Here is a tiny trained network, its code and every weight. The questions are about switching its units off for an input and a target symbol, where a switched-off unit gives its printed mean instead of its output.

import numpy as np


def w(rows, s, z=0):
    codes = np.array(rows[::2]) - 128.0
    scale = np.full(codes.shape[1], s)
    scale[-1] = z or s
    return codes * scale


def norm(h):
    return h / np.sqrt((h * h).mean(-1, keepdims=True) + 1e-5)


def softmax(a):
    e = np.exp(a - a.max(-1, keepdims=True))
    return e / e.sum(-1, keepdims=True)


def log_softmax(a):
    a = a - a.max(-1, keepdims=True)
    return a - np.log(np.exp(a).sum(-1, keepdims=True))


def net(x, mask):
    ids = ['αβγδεζηλμξπστφψω'.index(c) for c in x.split()]
    T = len(ids)
    res = E[ids] + P[:T]
    u = 0
    for l in range(2):
        r = norm(res)
        for j in range(3):
            rows = slice(3 * j, 3 * j + 3)
            q, k, v = (r @ M[l][rows].T for M in (Q, K, V))
            z = softmax(np.where(np.tri(T) > 0, q @ k.T / 3**0.5, -1e9)) @ v
            o = O[l][rows]
            res = res + np.where(mask[u + j], z, o[:, -1]) @ o[:, :-1]
        u += 3
    return log_softmax(norm(res)[-1] @ U[:, :-1].T + U[:, -1])


Q, K, V, O = {}, {}, {}, {}
E = w([
[199,114,160,97,125,80,109,160,100,163],'α',
[143,131,100,71,148,172,252,151,124,93],'β',
[166,91,156,121,122,174,125,99,142,93],'γ',
[98,81,108,141,71,108,160,106,140,112],'δ',
[195,186,95,152,152,148,118,196,152,161],'ε',
[83,98,116,132,75,118,164,171,135,105],'ζ',
[99,99,120,141,76,107,168,140,121,126],'η',
[161,195,50,105,100,98,157,87,133,148],'λ',
[88,151,137,194,140,158,110,120,63,115],'μ',
[170,117,135,157,93,169,167,91,100,198],'ξ',
[169,111,121,172,160,160,136,133,158,188],'π',
[82,103,105,128,64,112,144,144,145,97],'σ',
[100,122,121,115,59,137,154,173,113,114],'τ',
[189,132,163,170,147,123,119,97,116,89],'φ',
[80,81,117,150,149,105,119,132,96,172],'ψ',
[126,161,189,101,115,85,140,131,171,159],'ω',
],0.034)
P = w([
[109,129,71,91,110,242,117,180,186,190],'0',
[134,112,158,152,2,203,209,124,115,177],'1',
[101,125,119,146,64,177,151,128,144,136],'2',
[114,127,119,162,93,133,134,136,156,131],'3',
[103,134,102,167,175,117,122,137,146,149],'4',
[133,155,160,197,148,82,126,138,112,119],'5',
[102,136,163,183,186,67,112,89,106,86],'6',
[105,127,150,196,192,52,93,93,107,88],'7',
],0.0096)
Q[0] = w([
[113,111,79,170,145,113,192,159,197,182],'L0H0',
[249,153,111,110,190,165,134,120,83,134],'L0H0',
[128,101,193,69,79,151,154,123,200,70],'L0H0',
[60,92,70,170,88,83,125,177,82,137],'L0H1',
[176,114,201,142,144,102,44,132,126,153],'L0H1',
[175,142,86,202,163,161,102,89,100,185],'L0H1',
[100,163,117,54,121,129,117,107,181,180],'L0H2',
[88,92,81,48,98,127,177,112,128,2],'L0H2',
[79,171,102,142,116,123,204,143,145,120],'L0H2',
],0.044)
K[0] = w([
[128,95,104,167,174,61,182,102,212,198],'L0H0',
[228,234,205,83,155,73,154,105,95,91],'L0H0',
[133,95,152,104,102,233,155,198,186,118],'L0H0',
[72,83,66,187,96,70,157,171,71,171],'L0H1',
[157,126,225,140,148,105,40,156,116,154],'L0H1',
[198,154,108,254,185,141,69,61,97,144],'L0H1',
[148,154,126,166,72,126,138,167,147,216],'L0H2',
[158,103,43,86,77,245,196,156,174,110],'L0H2',
[100,169,54,96,169,131,166,76,135,106],'L0H2',
],0.036)
V[0] = w([
[33,40,100,137,160,110,133,136,100,172],'L0H0',
[185,141,29,84,76,75,135,40,165,133],'L0H0',
[172,72,147,104,106,83,174,184,230,154],'L0H0',
[129,119,209,215,84,173,3,145,182,150],'L0H1',
[147,19,78,190,172,167,122,180,31,31],'L0H1',
[150,141,236,74,116,163,166,103,212,42],'L0H1',
[54,216,154,105,161,83,166,93,228,162],'L0H2',
[157,59,148,2,121,63,31,170,111,164],'L0H2',
[24,185,121,160,118,169,53,95,71,164],'L0H2',
],0.039)
O[0] = w([
[71,134,155,109,101,120,120,162,173,79,210],'L0H0',
[140,100,122,169,59,141,136,147,106,183,120],'L0H0',
[146,127,122,141,136,181,147,182,77,101,247],'L0H0',
[166,109,128,159,90,62,81,164,185,153,141],'L0H1',
[163,105,96,252,167,164,124,98,104,137,3],'L0H1',
[199,117,183,101,94,128,142,128,156,58,152],'L0H1',
[147,128,120,161,166,101,202,186,160,82,235],'L0H2',
[169,111,185,114,157,77,98,158,59,175,117],'L0H2',
[163,80,52,102,115,115,142,130,131,119,58],'L0H2',
],0.032,0.034)
Q[1] = w([
[115,56,114,159,154,155,99,168,136,54],'L1H0',
[93,150,112,106,99,118,175,85,126,110],'L1H0',
[78,151,233,124,174,171,167,185,60,50],'L1H0',
[134,121,172,47,156,69,120,135,97,68],'L1H1',
[96,169,171,129,109,225,93,108,124,81],'L1H1',
[163,135,187,169,120,48,108,122,153,121],'L1H1',
[71,155,57,192,121,151,94,29,175,94],'L1H2',
[252,121,118,69,187,62,75,98,119,149],'L1H2',
[76,189,114,151,117,169,113,119,149,104],'L1H2',
],0.042)
K[1] = w([
[129,61,185,88,171,93,79,151,167,62],'L1H0',
[130,138,120,108,125,138,173,144,130,84],'L1H0',
[163,119,230,3,141,165,157,228,68,84],'L1H0',
[155,127,128,72,110,210,167,170,100,84],'L1H1',
[216,149,97,127,109,174,116,150,85,228],'L1H1',
[131,166,139,129,66,127,171,59,150,112],'L1H1',
[128,102,76,219,225,112,77,102,105,175],'L1H2',
[203,195,183,88,148,199,174,79,101,135],'L1H2',
[141,138,106,183,178,110,59,138,138,138],'L1H2',
],0.038)
V[1] = w([
[118,78,209,227,176,168,50,200,211,53],'L1H0',
[186,215,141,89,232,152,120,251,95,82],'L1H0',
[173,79,100,101,65,77,172,215,118,86],'L1H0',
[100,22,117,116,107,126,146,53,165,39],'L1H1',
[177,158,122,132,59,123,240,150,114,102],'L1H1',
[210,120,74,184,180,154,109,169,190,121],'L1H1',
[138,98,146,129,64,201,83,234,133,125],'L1H2',
[190,153,170,101,108,220,137,64,67,105],'L1H2',
[108,70,23,32,160,134,105,150,129,91],'L1H2',
],0.026)
O[1] = w([
[180,4,177,111,168,91,68,133,163,151,171],'L1H0',
[128,139,27,134,178,58,46,66,173,161,251],'L1H0',
[57,92,95,122,107,142,150,15,191,139,243],'L1H0',
[122,113,154,151,59,84,162,110,46,58,131],'L1H1',
[101,102,143,184,163,65,157,88,176,176,144],'L1H1',
[94,87,185,104,92,215,118,68,139,102,130],'L1H1',
[181,118,160,113,224,73,128,107,59,169,202],'L1H2',
[179,73,102,146,82,67,25,140,113,151,40],'L1H2',
[127,90,110,65,95,122,222,142,135,131,182],'L1H2',
],0.016,0.025)
U = w([
[88,162,204,117,159,87,73,108,67,174,218],'α',
[1,101,107,112,142,112,103,189,65,101,58],'β',
[166,144,156,84,200,191,180,58,91,86,126],'γ',
[78,229,179,206,106,94,119,138,128,105,40],'δ',
[177,249,65,108,124,149,73,152,169,148,94],'ε',
[101,139,74,135,97,70,112,18,162,123,232],'ζ',
[117,141,175,51,117,74,147,132,151,84,246],'η',
[87,66,184,196,57,123,179,164,133,193,99],'λ',
[152,105,81,117,81,149,135,143,111,101,120],'μ',
[110,187,120,113,35,136,202,126,92,170,127],'ξ',
[135,82,175,102,161,210,118,177,214,196,3],'π',
[112,65,136,124,176,114,82,130,103,53,73],'σ',
[103,26,162,109,147,118,168,81,122,154,89],'τ',
[178,113,176,170,76,139,83,94,135,84,213],'φ',
[168,93,55,83,118,122,95,144,65,96,178],'ψ',
[148,122,113,202,188,80,181,155,137,116,102],'ω',
],0.0088,0.0037)

Each question gives the input, a string of symbols that net reads in full, and the target symbol t.
The units are the heads (3 rows each of Q, K, V and O). Each row of codes is followed by its name. A weight is (code - 128) times the scale printed after its matrix; where a second scale follows, it is the last column's (O and U).
mask holds one flag per head, layer by layer. A switched-off head (its flag False) gives its mean, the last column of its rows in O, instead of its output. The means were averaged over made-up inputs and are rounded, as every weight is.
A unit's drop is (log p(t) with every unit on - log p(t) with that unit switched off) / (log p(t) with every unit on - log p(t) with every unit switched off).
The circuit of an input: a set's keep is (log p(t) with only the set's units on - log p(t) with every unit switched off) / (log p(t) with every unit on - log p(t) with every unit switched off). Starting from all 6 units, units are removed one at a time, each time the one whose removal leaves the highest keep (on an exact tie, the one counted first), for as long as the keep stays at least 0.8.
circuit, biggest first: the units of the circuit, biggest drop first
unit that matters most: the unit with the biggest drop
which heads matter: for each layer, one digit per head in row order, 1 if its drop is at least 0.15 and else 0, layers parted by /
drop of u: that unit's drop, to one decimal
input π ω η, target γ: which heads matter : 010 / 001
input λ ε ε, target λ: unit that matters most : L0H0
input ω α δ ω γ π, target ω: which heads matter : 001 / 000
input η ω η, target β: which heads matter : 110 / 000
input ψ β ψ ε, target ψ: which heads matter : 001 / 000
input τ η η, target ψ: circuit, biggest first : (L0H2; L0H1; L1H2)
input α η ε η, target ε: circuit, biggest first : (L0H2; L1H1)
input ω η ζ, target ζ: circuit, biggest first : (L0H2; L1H0)
input α β ξ π, target α: which heads matter : 001 / 000
input ω ω δ ω σ, target ζ: which heads matter : 001 / 100
input π π η ω η η ω ξ, target ω: circuit, biggest first : (L0H2; L0H1)
input φ η ζ ε, target φ: which heads matter : 011 / 000
input ψ ε β ζ π ω β γ, target φ: which heads matter : 010 / 000
input π ω α δ, target γ: circuit, biggest first : (L0H1; L1H2)
input τ λ α ψ π ω γ, target φ: which heads matter : 011 / 000
input τ ξ ψ η γ ξ, target ψ: which heads matter : 011 / 000
input η φ π β η α ξ, target α: circuit, biggest first : (L0H2)
input δ τ η, target λ: circuit, biggest first : (L0H0; L0H1)
input ζ γ γ η ε π, target π: which heads matter : 011 / 110
input π β τ, target γ: unit that matters most : L0H1
input ω ω β τ, target ζ: circuit, biggest first : (L1H0; L0H2)
input ω λ σ π ω γ μ α, target α: drop of L0H2 : 0.9
input α ω ε ω τ, target ζ: drop of L1H0 : 0.3
